Below are the code and all the weights of a small trained network. Each question names an input and a class and asks about switching units off, where a switched-off unit gives its printed mean instead of its output.

import numpy as np


def w(rows, s, z=0):
    codes = np.array(rows[::2]) - 128.0
    scale = np.full(codes.shape[1], s)
    scale[-1] = z or s
    return codes * scale


def norm(h):
    return h / np.sqrt((h * h).mean(-1, keepdims=True) + 1e-5)


def f(y):
    return np.maximum(y, 0)


def log_softmax(a):
    a = a - a.max(-1, keepdims=True)
    return a - np.log(np.exp(a).sum(-1, keepdims=True))


def net(x, mask):
    res = np.array(x, float).reshape(1, 4) / 4 @ E
    u = 0
    for l in range(3):
        y = f(norm(res) @ A[l][:, :-1].T + A[l][:, -1])
        res = res + np.where(mask[u : u + 3], y, B[l][:, -1]) @ B[l][:, :-1]
        u += 3
    return log_softmax(norm(res)[-1] @ U[:, :-1].T + U[:, -1])


A, B = {}, {}
E = w([
[59,92,54,169,205,97,54,169,84],'x0',
[157,236,135,173,60,143,84,110,55],'x1',
[101,55,126,236,109,83,199,139,62],'x2',
[195,114,68,135,140,154,171,44,1],'x3',
],0.0047)
A[0] = w([
[112,75,146,165,99,115,253,134,132,106],'0.n0',
[68,125,137,172,121,112,47,181,141,66],'0.n1',
[77,89,117,179,138,106,99,166,109,3],'0.n2',
],0.018,0.0051)
B[0] = w([
[130,82,134,179,81,107,174,237,71,246],'0.n0',
[87,168,74,142,157,40,96,222,132,239],'0.n1',
[153,194,84,40,148,183,83,2,152,211],'0.n2',
],0.0078,0.011)
A[1] = w([
[113,4,101,138,188,122,235,93,118,102],'1.n0',
[56,36,124,88,204,136,110,119,227,6],'1.n1',
[107,150,168,153,61,110,152,168,172,65],'1.n2',
],0.016,0.0014)
B[1] = w([
[194,47,172,220,125,45,226,161,89,248],'1.n0',
[79,166,2,79,124,78,72,201,126,246],'1.n1',
[197,136,192,174,115,154,98,52,157,253],'1.n2',
],0.0073,0.0066)
A[2] = w([
[4,72,185,166,200,186,134,185,112,4],'2.n0',
[141,114,64,157,192,122,150,27,14,107],'2.n1',
[57,135,115,249,68,114,122,131,17,120],'2.n2',
],0.015,0.0013)
B[2] = w([
[153,93,34,56,119,74,254,115,151,135],'2.n0',
[216,98,144,31,83,226,158,95,157,225],'2.n1',
[192,29,93,72,159,82,200,223,141,254],'2.n2',
],0.0064,0.012)
U = w([
[157,53,132,144,115,116,182,175,104,173],'0',
[67,156,62,121,168,81,73,163,138,171],'1',
[121,163,186,204,108,132,95,91,135,94],'2',
[157,148,122,86,118,178,119,73,130,159],'3',
[2,110,152,163,166,156,153,74,92,2],'4',
[22,105,136,170,148,150,148,64,93,15],'5',
],0.013,0.0044)

Each question gives the input, the list of numbers given to net, and the class t.
The units are the neurons (one row each of A and B). Each row of codes is followed by its name. A weight is (code - 128) times the scale printed after its matrix; where a second scale follows, it is the last column's (A, B and U).
mask holds one flag per neuron, layer by layer. A switched-off neuron (its flag False) gives its mean, the last column of its row in B, instead of its output. The means were averaged over made-up inputs and are rounded, as every weight is.
A unit's drop is (log p(t) with every unit on - log p(t) with that unit switched off) / (log p(t) with every unit on - log p(t) with every unit switched off).
The circuit of an input: a set's keep is (log p(t) with only the set's units on - log p(t) with every unit switched off) / (log p(t) with every unit on - log p(t) with every unit switched off). Starting from all 9 units, units are removed one at a time, each time the one whose removal leaves the highest keep (on an exact tie, the one counted first), for as long as the keep stays at least 0.8.
circuit, biggest first: the units of the circuit, biggest drop first
unit that matters most: the unit with the biggest drop
top k neurons: the k neurons with the biggest drops, biggest first
k most important neurons of layer l: the k neurons of layer l with the biggest drops, biggest first
drop when u is switched off: that unit's drop, to one decimal
input [4,4,5,-1], class 1: top 3 neurons -> [0.n1; 1.n2; 1.n0]
input [6,6,5,-4], class 1: circuit, biggest first -> [0.n1]
input [7,4,5,3], class 3: circuit, biggest first -> [0.n2; 2.n1]
input [-7,-2,-8,0], class 3: top 3 neurons -> [0.n1; 0.n0; 2.n2]
input [5,6,-6,3], class 3: top 4 neurons -> [0.n0; 0.n1; 1.n0; 1.n1]
input [3,6,-7,5], class 3: circuit, biggest first -> [0.n0; 0.n1]
input [-4,1,1,-6], class 2: circuit, biggest first -> [1.n2; 2.n2]
input [7,4,-8,7], class 3: 2 most important neurons of layer 0 -> [0.n0; 0.n1]
input [-7,1,-3,-1], class 2: top 3 neurons -> [0.n2; 2.n2; 2.n1]
input [-6,0,-8,-1], class 3: 2 most important neurons of layer 0 -> [0.n0; 0.n1]
input [-3,5,-7,-3], class 2: 2 most important neurons of layer 2 -> [2.n2; 2.n1]
input [-6,3,-7,-7], class 2: circuit, biggest first -> [2.n2; 1.n2]
input [1,-1,-5,3], class 3: top 3 neurons -> [0.n1; 0.n0; 2.n2]
input [-6,5,-7,-5], class 2: 2 most important neurons of layer 1 -> [1.n2; 1.n1]
input [-2,-8,-5,-6], class 1: unit that matters most -> 1.n1
input [8,4,-5,4], class 3: circuit, biggest first -> [0.n0; 2.n1]
input [1,3,-6,-2], class 1: top 2 neurons -> [0.n0; 2.n1]
input [2,5,-1,0], class 1: top 2 neurons -> [0.n0; 1.n0]
input [-5,1,-8,-6], class 3: top 2 neurons -> [0.n1; 0.n0]
input [-7,4,-3,-2], class 3: top 3 neurons -> [0.n0; 0.n1; 1.n0]
input [-4,6,-7,-1], class 2: 2 most important neurons of layer 2 -> [2.n2; 2.n1]
input [-1,6,-6,-5], class 2: unit that matters most -> 0.n2
input [7,6,8,-8], class 1: 2 most important neurons of layer 0 -> [0.n1; 0.n2]
input [-6,1,-2,-7], class 2: top 2 neurons -> [0.n2; 1.n2]
input [7,-4,8,-2], class 1: drop when 0.n1 is switched off -> 1.2
input [6,7,-7,4], class 3: drop when 2.n1 is switched off -> 0.2
input [1,2,-3,7], class 3: drop when 0.n1 is switched off -> 0.2
